[128 = 0]
<63> [162  89 163 131 110 217 119  58 107 119 134 135  97 114 112  55 146  89
 160 151  87 105 161 117 174  94 141  84  93 126  84 115]
<63> [130 100 146 129 141 134 144 120 137 111 140 134 114 126 146 103 144 145
 120 138 111 101 148 123 128 128 150  98 103 151 121 117]
<67> [170 153 108 124  89 167 117 121  93 156 136 147 138 169  96  35 112  89
 149 107  78 105 198  97 163 129 130  95 113 170  73 163]
<63> [ 97 177 119 150 112 136 141 131  96 144 131 152 122 109 157 155 118 150
 147  89 155 132 113  83  78 123 127 107 100 189 169 154]
<62> [122 222  67 137  86  52 148 186 136 164 122 144 175 198 116 131  73 155
 104  62 124 134 161  89  98 188 127 159 145 207 130 217]
<71> [ 79 133 156 145 127 125 176  84 127 104 150 162 106 109 188 187 120 189
 132 100 133 120 109  83  71 147 169 103  76 218 174 151]
<62> [125 111 152 122 125 159 128  78 118 112 139 134 113 121 131 133 128 119
 142 139 114 130 125 123 138 130 139 117 119 126 126 119]
<71> [111 156 112  77 128  90 125 111  89 124 171 154 155 189 129 163  83 118
 133 110  90 144 148 113 126 205 142 132 159 159 130 143]
<62> [142  44 178 142 167 196 108 104 143 103 110  97  83  47 133 108 194 108
 139 193 154 117  91 173 154  47 115 106 112  37 127  45]
<67> [136 158 122 117  97 164 112  90  84 142 139 144 132 147 108 113 103  92
 159 113 106 139 145 103 144 139 123 118 131 143 114 149]
<62> [ 89 131 151  74 155 145 120  69  50 100 194 164 118 142 164 167 112 115
 158 134 100 131 131  99 109 186 148  74 132 155 161  92]
<63> [128 157  88 104 151  98 102 203  86 156 140 130 153 141 128 117 130 111
 130 119 141 129 139 133 115 133 100 114 156 117 138 107]
<67> [150 171 119 148  56 153 134  75 138 145 108 135 138 164  85 109  84 108
 141  97 100 145 149  99 156 144 133 161 125 159  93 205]
<63> [117 144 129 139  97 117 139  92 152 128 111 126 136 133 115 185  99 135
 130 111 135 162  97 128 127 140 131 182 138 129 133 167]
<71> [120 120 183 175  98 192 147  29 176  85 102 111  81  93 126 129 134 143
 124 153 139 125 103 111 134 120 145 127  99 115 142 145]
<71> [106 130 114 109 135  91 151 145 100 141 158 165 144 143 163 168 112 155
 138  89 113 129 134 109  96 144 150 121 108 203 137 143]
<62> [154  64 149 130 125 147 133 100 158 125 115 120 121 112 114 124 143 118
 135 144 108 131 122 160 166  87 140 154 114 105  87 119]
<62> [120 113 168 147 130 191 126  73 123 102 126 123  88  86 140 114 151 125
 141 155 140 117 114 115 127 107 132  91 103 112 146 104]
<71> [170 135  97 146 112 139 115 186 128 169 102 120 140 129 100  52 143 106
 131 117 127 111 161 134 150  80 106 124 120 126  88 140]
<63> [131 122 130 123 130 134 131 126 118 128 138 137 126 132 134 114 130 128
 132 126 115 118 142 121 129 129 136 111 117 145 121 126]
<63> [127 166 102 122 103 119 108 130 110 154 117 127 151 140 101 164  99 102
 145 107 140 168 107 131 132 133 104 171 160 109 130 151]
<67> [153 124 125 164  86 112 151 120 202 133  86 110 136 142  96 120 115 145
 104 117 122 134 130 140 152 118 137 187 123 130  93 185]
<67> [148 126 132 196  64 124 173 107 219 140  68 117 127 118 106 136 116 167
 110  96 136 137 113 126 136  89 145 198  91 164  99 213]
<62> [158 187 112 141  32 135 127  50 166 141  95 120 155 198  49 129  53  94
 129  99  90 171 144 112 181 178 128 212 163 128  78 233]
<67> [ 85 144 138 150 147  81 164 144 168  99 128 126 118 118 171 174 131 195
  90 123 160 117 105 114  73 160 146 126 116 161 182 137]
<62> [149  44 150 113 144 137 134 109 144 123 131 129 123 112 128 135 149 120
 138 146 101 129 123 167 162  87 146 145 112 111  87 100]
<71> [171 155  82 131 113 126 106 200 112 174 113 124 153 153  94  44 131  97
 129 111 118 111 177 128 151 104 102 118 136 130  86 143]
<71> [103 104 169 148 145 149 136  86 159  89 117 109  95  82 147 166 149 149
 118 161 160 132  81 138 115 118 132 129 122  89 165 100]
<67> [120 113 130 152 150  62 163 175 210 103 109 104 129 133 145 134 142 190
  67 139 146 105 125 147 108 146 145 149 127 131 141 137]
<71> [149 175 165 181  64 217 125  25 168  92  93  99  88 135  81  47 115 108
 117 157 120 111 151  87 164 153 129 110 122 102 119 175]
<63> [175  86 130  84  75 115 118  40 167 128 121 120 165 201  48 162  69  72
 137 132  50 184 135 176 225 164 144 240 181  80  36 174]
<67> [123 104 130 129 164  98 138 173 151 116 130 119 125 118 151 120 154 156
 101 143 140 105 130 144 113 123 133 114 123 124 139 101]
[130 161 117 150  94 119 147 124 146 137 116 135 135 148 121 119 106 145
 120 100 122 125 143 102 120 142 137 140 115 173 122 180]	<62>
[143 164 113 114 110 144 120 124  91 138 149 145 136 170 115  67 109 106
 136 115  92 108 183  95 140 161 132  89 127 164 107 148]	<67>
[125  79  98 104 198  70 110 248 114 159 129 119 151  89 153 162 173 133
 125 135 168 134  96 188 109  68  99 141 145  84 139  56]	<71>
[136 142 146 174 139 173 104 142 163 107  86  77  93  80 113  68 171 122
 103 180 183 106 112 138 131  97  93 102 138  43 156  93]	<71>
[154  63 168 162 111 179 148  77 174 116 102 120  98  89 123 105 155 134
 135 145 116 116 121 142 159  67 149 137  82 123  92 130]	<62>
[135 125 111 125  98 115 160 126 110 159 143 172 146 152 141 135 104 144
 150  72  88 126 156 101 121 121 159 134  86 229  95 180]	<71>
[ 89 158 132 115 139 106 143 115 106 109 159 148 126 142 162 165 110 155
 123 116 129 125 126  96  88 182 145 102 126 172 170 133]	<71>
[140  97 135 117 143 112 128 132 156 113 127 113 130 139 119 118 136 128
 109 151 115 121 135 154 149 135 134 140 141  99 110 112]	<63>
[186 107 113 133  95 119 120 133 185 142  93 100 150 166  64  75 118  99
 109 138  95 132 158 165 196 118 123 185 153  86  54 160]	<67>
[141 153 121 152  86 105 149 112 186 125 102 116 140 165  99 120  99 144
 100 114 115 132 141 122 143 158 139 172 135 143 107 191]	<67>
[108 142 109 117 135  66 147 158 140 131 137 137 151 153 143 174 108 159
 110 105 130 138 122 128 103 162 138 153 139 160 142 148]	<63>
[123  96 139 134 164  78 137 160 198  97 111  91 126 122 132 145 150 160
  77 166 151 121 107 171 128 139 128 157 153  73 141 101]	<63>
[142 113 126 121 130 113 120 132 153 125 117 110 137 139 106 129 127 117
 115 143 124 137 124 155 152 131 122 159 152  88 111 124]	<67>
[131 131 125 119 131 111 123 131 140 121 128 119 136 147 117 127 121 125
 114 137 122 130 133 138 138 150 126 140 149 109 124 128]	<67>
[146  60 140  71 154 128  98 100 113 121 146 121 140 136 104 159 129  79
 147 162  96 158 114 185 181 123 124 163 168  54  91  77]	<62>
[128 154 144 162 123 182 100 111 138 115  96  92  99  88 108 100 149 108
 126 163 174 129 102 128 132 106  94 115 142  55 156 107]	<62>
[139  78 168 164 114 178 158  78 160 113 114 132  93  89 142 106 154 149
 135 135 118 106 127 121 136  79 157 113  68 156 110 135]	<62>
[106 160 135 112 105 165 106  61  76 131 141 143 126 123 119 185  97  93
 171 117 132 172  95 110 126 143 116 140 146 117 151 134]	<67>

<87> [148 120 142 117 139 110 154 125 106 123  89 149  89  96  81 117 111 150
 106 152 133 128 120  93 135 145 104 100 109 122 111  91]
<92> [103 138  77 195 142 152 123 127 167 158 170 144 161 154 138 128  88 100
 114 120 146 137 175 143  87 147 122 130 152  56 155 122]
<85> [136 161 116 125 106 141 149 141 146 145 144 139 166 135 150 120 135 131
  81 126 127 115 133 148 117 145 105 126 109 102 133 117]
<85> [134 129  98 132 123 144 161 119 156 134 112 120 100 110  76 138 114  67
 120 150 142 152 123  94 129 150 129 117 126  97 120 112]
<87> [128 133 137 124 115 150 134 115 168 111 132 115 128 143 124 118 148 117
 140 124 114 143 108 111 157 143 151 142 135 160 113 149]
<92> [146 105 114  90 126  90 146 145  78 143  78 129 115  79  98 137 138 109
 153 146 110 134  97 161  85  87 133 122 109 123 112  87]
<85> [102 122 149 160 164 111 102 127  86 126 125 128 111 143 127 135 114 169
 154 118 113 126 134 130 134 128 134 130 144 145 129 135]
<87> [118 119  97 168 159 137 145  85 157 180 161 161 122 122 163 175 128 145
 128 149 156 146 162 138 115 105 165 122 159  92 129 115]
<87> [132 129 107 135 135 133 161 105 144 169 149 159 132 117 165 159 146 145
  99 142 146 140 138 142 111 109 140 126 133 103 116 104]
<85> [117  88 152 115 150 108 106 122  82  99 106 107  69 119 106 143 127 122
 165 122 135 143 111  92 146 106 136 134 140 169 115 142]
<83> [137 171 126 127 111 138 151 136 147 142 117 126 157 129 113 118 136 130
 116 141  99 117 117 149 138 158 129 119 110 121 128 121]
<87> [161 151 133  67  70 141 177 151 158 111 107 126 159 122 122  87 177 108
  84 122  95 137  66 136 125 145 110 145  87 154  88 109]
<92> [154 100 161 101 125 112 132 123 124 108 132 175 127 119 164  92 139 202
  84 119 144 120 127 112 122 114  98 127 116 148 107 105]
<92> [146 146 126  95 113 118 122 125 123 155 122 112 151 103 150 162 152 127
 159 153 123  99 133 176 138  93 160 113 119 133 152 141]
<92> [110 132 114 134 127 137 125 131 127 132 133 101 126 140 125 148 137  88
 150 120 119 143 116 135 127 124 146 144 138 133 127 145]
<83> [120  92 157 137 146 116  99 129 109  84 117 132  97 138 107  94 106 150
 142 109 130 136 125  88 134 135 112 134 139 156 119 134]
<87> [130 107 137 159 134 163 119  90 205 107 188 169 128 159 174 102 114 167
  82 114 182 136 174  69 151 148 117 132 155 122 131 146]
<87> [131 139 127 105  89 141 115 157 142 111 158 120 180 154 175  99 148 116
  99  93 126 115 123 153 110 124 102 154 115 133 136 146]
<85> [145 130 133 134 122 131 112 110 180 134 135 147 174 129 147 102 137 168
 169 140 105 114 139 167 129 117 171 124 141 141 141 135]
<87> [107 115 133 154 148 119  75 138  98 119 155 122 132 148 153 132  94 140
 139 107 153 105 172 130 122 117 109 127 145 114 167 153]
<92> [110  99 135 132 141 120 132 138  96 101 111 121  90 136 100 115 126 112
 128 105 119 161  96  96 115 133 113 150 132 149  94 118]
<92> [144 136 146  88 125 100  97 124  89 153 123 109 142  99 169 176 153 155
 176 152 129  82 144 184 148  71 163 108 122 150 164 153]
<85> [134 126 107 136 137 142 172 106 152 130  90 118  67 100  41 144 109  69
 133 165 136 163 112  69 151 163 140 107 128 109 107 107]
<85> [168 123 151  53 103 128 183 111 120 126 118 141  80  87 147 157 172 138
  52 151 172 129 104  77 165 116 101 113  92 148  93 110]
<83> [134 129 115 100 114 119 131 142 103 143 131 119 138 113 152 150 143 107
 117 127 140 118 127 153 109  99 119 130 115 116 136 125]
<85> [127 120 121 105 108 131 123 149 120 104 118  99 122 129 108 118 130  74
 132 114 127 135 108 117 122 129 114 141 119 135 126 138]
<92> [132  97 124 110 123 119 131 129 122 130 145 151 139 126 177 123 153 145
 112 108 137 141 118 145  91  88 124 151 131 136 108 114]
<83> [154 205 152 140 108 157 174 114 202 129  91 134 157 133  62  84 134 163
 123 169  64 116 102 122 192 217 151  99 105 146 114 120]
<85> [ 99 163 161 176 173 111 127 127  67 158 144 160 129 153 166 148 120 236
  88 121 114 106 148 144 140 148 105 117 128 126 125 115]
<83> [108 160  99 182 120 154 151 149 172 137 144 150 186 171 118  76 116 125
  97 102  85 150 116 155  83 180 112 152 130  94 112 103]
<83> [150 135  79 104  90 151 172 116 194 172 157 147 179 115 180 143 175  94
 105 137 134 146 119 177  88  95 156 144 125 100 116 109]
<83> [112 133 101 164 148 143 162 117 134 147 133 140  97 130 102 147 107 104
  92 135 147 156 135  94 120 156 113 123 134  87 113 104]
<92> [118 118 125 178 181  88  82 133  68 153 122 154 121 110 116 139  53 178
 148 147 153  85 202 147 103 119 106  82 139  68 185 110]
<83> [123 157 173 104 125  92  77 178  36 103  95  87 140 132 113 117 113 154
 152 116  96  69 125 158 149 134  95 114  99 157 164 153]
<83> [ 98 123 132 147 153 107  87 150  57 127 134 107 115 140 136 152 102 126
 142 109 138 110 151 137 119 115 106 128 135 118 155 144]
<87> [132 104 135 167 136 157 109  99 206  89 148 149 118 149 104  78  86 136
 129 126 154 139 162  63 153 169 127 121 155 123 137 144]
[151 153 192  92 119 118 145 123 120 102  84 127 116 121 102 101 161 194
 133 144  79 114  81 115 189 155 139 117 103 202  96 130]	<85>
[118 144 110 118 112 137 133 133 130 155 156 118 164 141 184 157 167 115
 126 115 120 130 119 177 111  99 147 152 130 130 127 140]	<87>
[139 163 160 157 140 128 130 106 169 136 106 151 161 136 107  93 131 210
 169 154  66 112 122 157 162 162 175 110 134 159 125 125]	<85>
[130 100 111 144 138 128 107 106 160 136 141 138 137 122 138 130 119 124
 173 136 139 134 152 142 112 100 164 128 155 119 144 134]	<85>
[133 110 110 169 168 137 166  68 170 171 146 184  91 107 137 163 117 168
 106 165 169 154 163  95 132 125 154 104 155  92 113  95]	<87>
[106 100 142 145 151 114  67 124 105 117 151 117 131 146 164 137 119 149
 180 107 136 116 155 145 127  92 148 140 158 150 155 164]	<83>
[151 132  96 124 127 122 185 117 147 166  95 157 125  87  90 133 132 117
 119 166 115 148 111 143  97 129 142 110 115  92 104  71]	<87>
[103 133 140 130 160 109 122 116  62 159 128 109  95 122 154 202 150 147
 153 136 127 125 126 146 148  94 156 128 138 149 127 142]	<87>
[108 164 127 179 149 142 147 129 131 134 117 130 115 147  77 121  95 133
 109 136 110 135 132 102 146 192 114 114 128 105 124 116]	<83>
[138  98  99 122 122 136 127 112 163 130 133 126 119 110 121 136 122  79
 151 138 155 144 139 119 112 104 148 128 143 110 136 129]	<85>
[122 111 164 155 118 176  83 103 224  48 163 116 123 185 116  60 106 128
 143  98 142 138 145  44 193 182 134 146 161 177 135 193]	<87>
[133  70 128  84 133 101 112 131  71 116 129 121  79  98 152 162 133 104
 123 119 182 132 133 105 109  67 107 132 127 132 127 127]	<83>
[115  94 149 172 158 128  65 122 128  90 166 149 112 154 143  97  60 169
 112 106 186 103 201  73 139 144  84 113 153 107 172 153]	<87>
[116  98 151 136 152 110 115 134  87 100 116 137  91 133 114 111 111 154
 122 110 132 138 121  94 124 131 102 133 132 145 111 119]	<92>
[153 144 132  88 136  76 118 141  53 160  54  97 111  59  71 173 117 120
 201 187 105  82 128 180 137  94 156  76 102 121 164 115]	<92>
[134 123  97 136 130 114 131 143 115 156 135 155 154 113 143 126 106 129
 104 131 145 116 155 160  74 112 102 117 121  71 146  95]	<87>
[128 113 111 160 137 120  93 146 140 102  94 117 132 122  45  78  60  89
 183 135 114 121 148 121 106 156 123 109 137  96 161 123]	<87>
[174  92  99 113 117 146 150  68 238 138 114 147 116  79  94 127 132  93
 185 184 149 153 138 109 139 105 203 105 151 120 127 120]	<85>
[117 127 124 135 137 112 102 146  92 129 119 112 132 127 117 133 109 117
 154 124 122 114 138 148 114 119 123 124 129 118 150 133]	<87>
[130  67 123 112 140 119 118 110 119 116 141 137  86 112 151 146 131 114
 131 120 175 151 135  96 113  81 129 139 146 134 117 128]	<83>

(82) [116 154 147 128 138 133 122 156 115 117 150 115 164 118 108 133 141 138
 127 145  85 120 142 117 147 124 137  95 136  75 152 109]
(80) [137 155  75 138 120 160 144 117 125 127 121 138  94 119 132 147 148 115
 108 117 117 137 102 140  98 136 143 165 131 148 157 127]
(78) [150 149 103 123 113 113 118  91 130 131 113 117  80 124 124 135 133 113
 136 102 172 143  76 159 111 154 133 167 132 180 117 136]
(80) [ 58  79 214 105  92  38  73 105 166 152 124  31 146 135 142 134 131 187
 181 128 131 141 189 134 158 111 125  66 154  87 111  92]
(79) [ 78 167  93 121 126 131 104 105 145 152 114 118  88 147 159 112 103 117
 109 114 105  76 148 147  96 115 165 109 131 182 116 122]
(80) [ 99 122 149 103 109 132  93 124 135 127 160  62 134 133 116 124 156 142
 117 148  88 137 174 107 147 134 126  66 140 106 127  80]
(82) [152  91 152 114 123 162 156  81 141 117 141 188 132  97 181 135 122  98
  98 115 117 102 140 126  92 153 114 167 102 168 160 135]
(79) [187 175  59 126 117 156 134  95  93 138  90 151  54  98 120 124 131 130
 116 128 178 188  58 120 127 126 150 183 182 142 135 152]
(78) [109 130 146 125 151 109 119 160 141 130 142 103 167 146 117 120 120 125
 134 131 111  98 156 129 142 132 125  95 117 105 123 121]
(79) [ 91 195 119 118  96 174  84  79 102 117 132 156  87 104 160 104 128 121
  95 137  91 117 107 119 110 114 178  94 155 178 132  87]
(80) [ 98  85 192 112 110  87  98 114 154 127 140 113 148 134 138 104 115 137
 149 131 160 135 150 105 157 132 113  91 120 128  90 107]
(78) [101 103 143 135 106 120 145 124 135 126 139 164 116 125 119 123 117 141
 133 132 139 139 136  94 142 102 122 132 105 117 102 137]
(78) [182 142  81 116 118 146 125 103 110 123 132  89  75 135  97 145 160 108
 118 117 143 152  88 160 107 164 113 158 128 183 118 136]
(79) [170 115 129 110 171 149 166 126 114 140 137 178 135 129 138 114  80 107
 101 131 107  59 168 127 114 121 110 141 103 146 120 187]
(78) [119 127 121 119  98 101 132  81 153 140 116 145  76 107 139 129 117 129
 135 105 179 149 101 118 126 134 139 170 130 148 118 137]
(82) [120 174 106 117 170  94  79 181 142 144 125  37 157 169  95  99 125 118
 138 133 140 114 135 139 161 153 140  69 154 104 109 104]
(79) [131  60  95 134 102 118 138  99 145 162  79  92  77 148 161 149 135 160
 141 120 156 170 154 148 100 102 112 160 150 154 121 147]
(82) [132 165 144 121 100 120 136 120 106 101 179  92 116 101  62 179 180 136
 137 124  78 136 104 146 131 149 125 136 107  98 154 114]
(80) [161  81 162 121 100 137 150  76 139 114 126 171 124  83 167 148 142 123
 126 115 155 162 108 121 113 152 110 184 126 139 162 128]
(80) [157 120 140 114 125 151 138 111 119 119 141 134 134 102 135 139 143 125
 113 134 111 137 133 120 126 143 120 138 136 115 159 123]
(79) [160 113  67 124 123 169 154  95 114 150  99 175  59 130 150 112 103 124
  98 131 153 139 128 112 105 103 128 166 138 179 106 169]
(80) [ 94 149 136  86  99  93  95  59 194 145 132 152  79  95 164  78  91  96
 112  99 215 136 104  72 150 170 159 143 138 159 105 101]
(80) [103 199 123 130 136  96 115 124 139 135 120  83 135 110 131 168 143 130
 144  99  87  90 111 187 103 147 168 140 145 108 189 114]
(78) [102 105 138 130 101 159 144 136 133  99 184 138 131 133  98 139 160 117
 107 139  88 131 146  97 129 133 108 112  76 129 118 102]
(80) [121 154 123 149 159 169 134 193 104  96 164 174 175 154  92  96 121  98
 107 153 102 100 122  98 147 123 124  86  88 125  99 119]
(79) [147 121 139 111 117 166 125  93 108 125 128 159 117 101 160 116 124 131
 103 143 113 135 139 107 123 120 132 124 151 138 142 124]
(78) [141 147 159 154 134 106 126 124 142 106  98 184 171  92 167 132 125 107
 155 100 186 147  48 147 124 162 145 180 138 125 170 116]
(79) [116 184  20 169 116 184 133 163 123 120 105 162  84 137 111 110 152 111
 101 136 163 196  57  87 132 118 165 151 148 130 128 101]
(82) [137 160 132  93 146  83 128 109 168 137 159  94 120 120 104 134 117  90
 127  92 143  79 123 148 128 190 128 150  99 139 131 138]
(78) [136 132  80 116  84 162 147  82 103 145 123 131  40 104 117 146 143 161
 106 141 109 171 135 102 119  91 140 152 157 125 132 143]
(79) [133  60  67 157 194 109 202 209 176 166 108 123 154 203 118 139  92 113
 130 112 138  72 195 147 107 114  88 163  67 120 106 199]
(78) [128 136 143 146 140 105 104 135 122 116 112 138 143 158 132 113 111 105
 153 111 162 103  86 175 114 139 123 125 105 195  88 135]
(79) [ 99  92 154 147 107 151 134 133 113 104 150 159 139 148 127 130 136 130
 127 140  97 118 143 126 115 102 110 105  84 161  98 120]
(78) [152  98 152 141 165 127 145 193 118 111 147 131 195 153  94 120 127 123
 139 147 126 123 143 117 156 130  93 105 102  89 112 139]
(82) [122 159 148 108 158 122 120 138 156 120 163  93 176 120 133 141 138  94
 113 112  80  66 150 152 116 181 134 113 110 115 176 103]
(82) [168 107  92 110 133 168  74 112 125 132 107  52 117 164 162 104 158 104
 103 136 144 156 132 155 106 167 112  94 167 205 119  87]
(82) [132  70 128 120 126 150 142 138 148 110 177 123 132 169 105 119 140  90
 105 129 125 111 158 115 120 156  79 115  57 182  80 123]
(82) [ 74 167  83 149  96  58 110 143 141 143 123  19  70 170  54 178 167 157
 179  99 126 142  99 192 119 120 141 131 114 134  98 124]
(82) [146 126 144 100 139 161 107 135 120 115 164  97 156 127 121 111 146 114
  99 152  95 125 160 103 145 154 115  79 136 116 136  95]
(79) [128  95  92 141  93 127 135  89 115 147  91 123  54 150 139 145 128 151
 141 118 146 150 121 162  91  92 120 159 128 195  92 159]
(80) [123  44 164 119  97  92 122  99 142 148 105 106 111 135 149 127 121 170
 157 134 170 172 162 116 142 101  99 125 143 126  95 138]
(82) [117 191 155 113 130  94 137  83 139 145 111 151 128  55 166 160 109 143
 137 101 103  93 116 149 115 132 179 172 167  75 214 139]
(80) [163 189 133  76 167 133 110 123 115 141 155  97 139  99 110 106 110 116
  98 142  96  88 156 108 157 156 145  94 165  84 154 129]
[ 80 151 112 164 127  88 127 169 118 149  87 133 122 144 109 124 105 178
 168 138 145 149 119 120 155  61 157 116 154  73 105 146]	(82)
[133 124 134 159 118 152 152 168 109  74 185 113 161 149  65 181 196 105
 134 123  71 123 100 169 105 158  93 134  52 144 136 108]	(82)
[113 179 160 103 147  88 137 102 151 152 121 160 140  69 159 129  83 135
 129 110 121  81 140 116 140 130 171 149 157  65 183 146]	(82)
[ 83 116 140 168  91 150 108 147 110 102 122 102 152 138 138 161 186 158
 145 142  79 168 121 152 110 103 134  99 136 120 154  74]	(79)
[128  73 158 107 140 121 119  75 171 167  69 173 138 106 251  90  68 129
 116 118 176 113 172 111 112 121 139 144 174 149 151 138]	(78)
[141 224  80 117 180 110 109 152 109 151 118  59 122 147  96 140 118 117
 128 114  83  59 124 196 111 142 161 113 151 129 148 148]	(80)
[170 149 136 121 125 140 130 118  99 109 141 136 127 100 106 137 146 123
 127 132 130 150  91 129 137 148 124 143 138 119 143 128]	(82)
[149  92 133 136 148 109 141 151 107 147 101 129 133 152 118 119  99 157
 151 143 146 131 151 132 142  88 107 122 136 114  92 174]	(80)
[184 180 119 127 141 121 110 136  86 121 108 123 125 105  96 118 132 134
 145 137 169 173  61 130 160 139 139 137 178 101 131 136]	(82)
[118 177 109 121 141  67 121 113 170 144 121  73 112 132 121 161 130 101
 150  73 141  81  97 200  97 180 146 169 112 155 152 135]	(82)
[148 106 112 114 109 153 122  98 133 122 138 120  97 131 134 123 145 109
 107 125 143 148 123 122 115 152 112 137 121 176 115 116]	(80)
[148 240 157  82 172  97 106 114 118 123 169 149 137  93  91  93  77  83
 117 112 128  42  95 128 156 174 160 114 121 126 120 147]	(79)
[135 115 144 107 137 162 119  89 147 133 119 137 150 104 211 126 125 107
  94 121  96  94 163 140  91 153 138 129 149 154 187 105]	(82)
[132 112 149 145 149 143 153 139 116 136  90 237 158 103 179  90  69 143
 125 147 158 130 133  78 148  78 142 140 152  91 132 161]	(82)
[102 116 124 123 151 112 138 133 150 149 131 126 127 161 139 122  92 115
 123 115 107  55 175 150 105 118 124 118  91 163 103 157]	(79)
[141  53  85 137 139 145 165 159 173 149 108 131 135 145 150 119 130 129
 111 136 172 177 166  76 140 127 103 153 133  91 136 132]	(79)
[149  67 124 175 135 205 181 158  65 106 121 187 155 156 146 162 142 145
 116 156  41 104 166 164  73  65  93 132  91 160 136 165]	(79)
[107 194  50 134 146 134 120 153 126 151 114 104  88 157 104 115 115 121
 114 125 119 106 121 135 122 113 163 117 140 139 111 136]	(80)
[130 165 152 117 154  90 118 125 139 133 124 138 148 116 132 116  95 111
 142 109 149  87 109 145 135 149 143 134 128 127 130 142]	(80)
[ 35 174 143 157 120 120 124 168 159 110 148 195 164 118 126  99 110 120
 127 131 129 119 110  66 161 109 172 102 105  78 126  86]	(80)
